Below are the code and all the weights of a small trained network. Each question names an input and a class and asks about switching units off, where a switched-off unit gives its printed mean instead of its output.

import numpy as np


def w(rows, s, z=0):
    codes = np.array(rows[::2]) - 128.0
    scale = np.full(codes.shape[1], s)
    scale[-1] = z or s
    return codes * scale


def norm(h):
    return h / np.sqrt((h * h).mean(-1, keepdims=True) + 1e-5)


def f(y):
    return np.maximum(y, 0)


def log_softmax(a):
    a = a - a.max(-1, keepdims=True)
    return a - np.log(np.exp(a).sum(-1, keepdims=True))


def net(x, mask):
    res = np.array(x, float).reshape(1, 8) / 4 @ E
    u = 0
    for l in range(4):
        y = f(norm(res) @ A[l][:, :-1].T + A[l][:, -1])
        res = res + np.where(mask[u : u + 6], y, B[l][:, -1]) @ B[l][:, :-1]
        u += 6
    return log_softmax(norm(res)[-1] @ U[:, :-1].T + U[:, -1])


A, B = {}, {}
E = w([
[124,129,127,130,125,126,132],'x0',
[135,130,136,137,135,132,116],'x1',
[150,185,201,156,68,125,149],'x2',
[96,117,105,70,91,103,168],'x3',
[177,236,93,56,181,155,128],'x4',
[65,160,135,178,230,2,134],'x5',
[175,132,99,135,84,77,79],'x6',
[128,127,126,125,122,127,135],'x7',
],0.0068)
A[0] = w([
[103,122,195,139,161,191,179,224],'L0N0',
[136,176,49,109,40,60,36,4],'L0N1',
[141,150,57,146,76,139,217,82],'L0N2',
[163,60,2,130,155,164,145,82],'L0N3',
[146,139,154,133,65,212,118,35],'L0N4',
[191,83,111,173,98,62,93,90],'L0N5',
],0.0093,0.0035)
B[0] = w([
[45,88,96,123,97,159,141,255],'L0N0',
[71,158,137,217,178,233,116,202],'L0N1',
[96,124,112,153,136,86,104,177],'L0N2',
[117,127,214,34,111,93,41,220],'L0N3',
[138,178,98,98,34,76,48,227],'L0N4',
[2,77,124,146,104,187,151,205],'L0N5',
],0.0088,0.0048)
A[1] = w([
[130,236,232,165,7,133,205,2],'L1N0',
[228,192,43,60,244,188,166,126],'L1N1',
[183,179,165,88,163,156,55,165],'L1N2',
[41,137,139,119,37,121,51,144],'L1N3',
[171,208,127,111,167,167,103,135],'L1N4',
[159,255,124,63,114,137,136,54],'L1N5',
],0.0074,0.0039)
B[1] = w([
[41,76,247,103,185,91,2,162],'L1N0',
[114,1,147,230,106,129,100,167],'L1N1',
[104,147,138,164,53,98,94,171],'L1N2',
[198,135,97,146,183,113,179,254],'L1N3',
[114,81,107,207,107,113,179,164],'L1N4',
[126,3,118,159,122,108,181,166],'L1N5',
],0.0086,0.0094)
A[2] = w([
[173,34,145,107,154,184,123,159],'L2N0',
[129,61,135,111,107,2,90,160],'L2N1',
[146,156,86,212,142,172,69,199],'L2N2',
[38,84,100,210,187,72,147,122],'L2N3',
[136,133,80,148,145,61,22,95],'L2N4',
[168,59,184,198,138,129,65,4],'L2N5',
],0.0071,0.0015)
B[2] = w([
[104,88,174,124,3,107,199,159],'L2N0',
[206,52,183,76,192,202,130,199],'L2N1',
[114,218,135,112,112,216,227,165],'L2N2',
[229,136,143,102,75,152,115,249],'L2N3',
[53,197,160,131,124,137,110,167],'L2N4',
[133,80,190,37,196,127,205,180],'L2N5',
],0.0064,0.011)
A[3] = w([
[161,91,142,77,90,219,224,254],'L3N0',
[76,122,164,121,180,129,123,127],'L3N1',
[143,135,124,178,254,8,163,93],'L3N2',
[30,97,86,60,186,211,110,135],'L3N3',
[117,130,115,80,117,48,43,101],'L3N4',
[187,223,191,38,187,169,143,147],'L3N5',
],0.0077,0.0042)
B[3] = w([
[155,186,79,153,179,92,141,247],'L3N0',
[97,151,159,103,101,169,89,151],'L3N1',
[155,165,41,21,2,145,128,152],'L3N2',
[74,168,166,173,146,160,98,162],'L3N3',
[148,119,136,76,196,135,101,137],'L3N4',
[176,98,85,116,186,171,118,158],'L3N5',
],0.012,0.013)
U = w([
[165,185,102,49,24,134,96,155],'0',
[59,102,241,87,194,127,67,192],'1',
[144,34,124,176,137,131,199,5],'2',
[3,218,115,186,133,189,150,25],'3',
[157,155,133,107,199,171,156,164],'4',
[156,152,134,119,192,148,134,203],'5',
[155,152,137,124,189,126,119,168],'6',
],0.011,0.0031)

Each question gives the input, the list of numbers given to net, and the class t.
The units are the neurons (one row each of A and B). Each row of codes is followed by its name. A weight is (code - 128) times the scale printed after its matrix; where a second scale follows, it is the last column's (A, B and U).
mask holds one flag per neuron, layer by layer. A switched-off neuron (its flag False) gives its mean, the last column of its row in B, instead of its output. The means were averaged over made-up inputs and are rounded, as every weight is.
A unit's drop is (log p(t) with every unit on - log p(t) with that unit switched off) / (log p(t) with every unit on - log p(t) with every unit switched off).
The circuit of an input: a set's keep is (log p(t) with only the set's units on - log p(t) with every unit switched off) / (log p(t) with every unit on - log p(t) with every unit switched off). Starting from the 12 units with the biggest drops (on a tie, the unit counted first), units are removed one at a time, each time the one whose removal leaves the highest keep (on an exact tie, the one counted first), for as long as the keep stays at least 0.8.
units of the circuit, in order: the units of the circuit, biggest drop first
unit that matters most: the unit with the biggest drop
top k neurons: the k neurons with the biggest drops, biggest first
top k neurons in layer l: the k neurons of layer l with the biggest drops, biggest first
input [7,-2,-5,-5,0,-4,-7,-5], class 3: unit that matters most -> L0N0
input [4,7,3,7,-5,5,6,4], class 4: units of the circuit, in order -> [L1N3 L1N1]
input [8,-3,-8,-6,6,-7,-2,7], class 1: top 4 neurons -> [L0N3 L2N3 L3N2 L1N2]
input [-2,-6,5,6,2,-1,2,-7], class 4: top 3 neurons -> [L0N2 L1N3 L3N5]
input [0,-7,1,7,7,-5,-7,7], class 2: units of the circuit, in order -> [L1N5 L1N1]
input [-7,-4,8,5,6,-6,-3,7], class 1: top 2 neurons in layer 1 -> [L1N0 L1N2]
input [4,1,5,7,1,-4,7,-2], class 3: top 2 neurons -> [L0N1 L2N3]
input [6,5,4,-4,3,-4,-8,6], class 3: units of the circuit, in order -> [L0N0 L2N1]
input [-2,0,-7,-2,-1,-8,-6,-2], class 0: top 2 neurons -> [L0N3 L1N0]
input [4,5,-8,-3,-1,-6,-4,-6], class 1: top 3 neurons -> [L0N3 L2N3 L3N2]
input [-7,7,0,3,-6,-2,-7,-8], class 3: top 3 neurons -> [L0N0 L1N1 L1N5]
input [8,0,-7,-7,-7,0,-8,1], class 3: top 2 neurons -> [L0N0 L3N3]
input [2,4,7,-2,4,-4,-4,4], class 1: top 2 neurons -> [L1N0 L2N3]
input [-2,-4,-8,6,-5,-5,-6,6], class 1: units of the circuit, in order -> [L0N3]
input [-3,5,-8,-3,0,6,7,-7], class 1: top 3 neurons -> [L3N0 L1N3 L2N4]
input [1,-3,-3,1,7,-6,-5,-5], class 2: top 3 neurons -> [L1N5 L1N1 L0N5]
input [-8,-3,0,3,-6,5,-3,-3], class 5: units of the circuit, in order -> [L2N3 L1N1 L1N5]
input [-1,6,6,6,-4,7,-7,-5], class 0: top 3 neurons -> [L3N2 L0N5 L2N2]
input [2,7,0,2,-6,-3,8,-5], class 3: units of the circuit, in order -> [L0N1 L0N5]
input [-6,2,1,1,-5,-7,-5,-6], class 0: units of the circuit, in order -> [L0N4]
input [7,3,-6,5,7,0,7,-7], class 2: units of the circuit, in order -> [L1N1 L0N4]
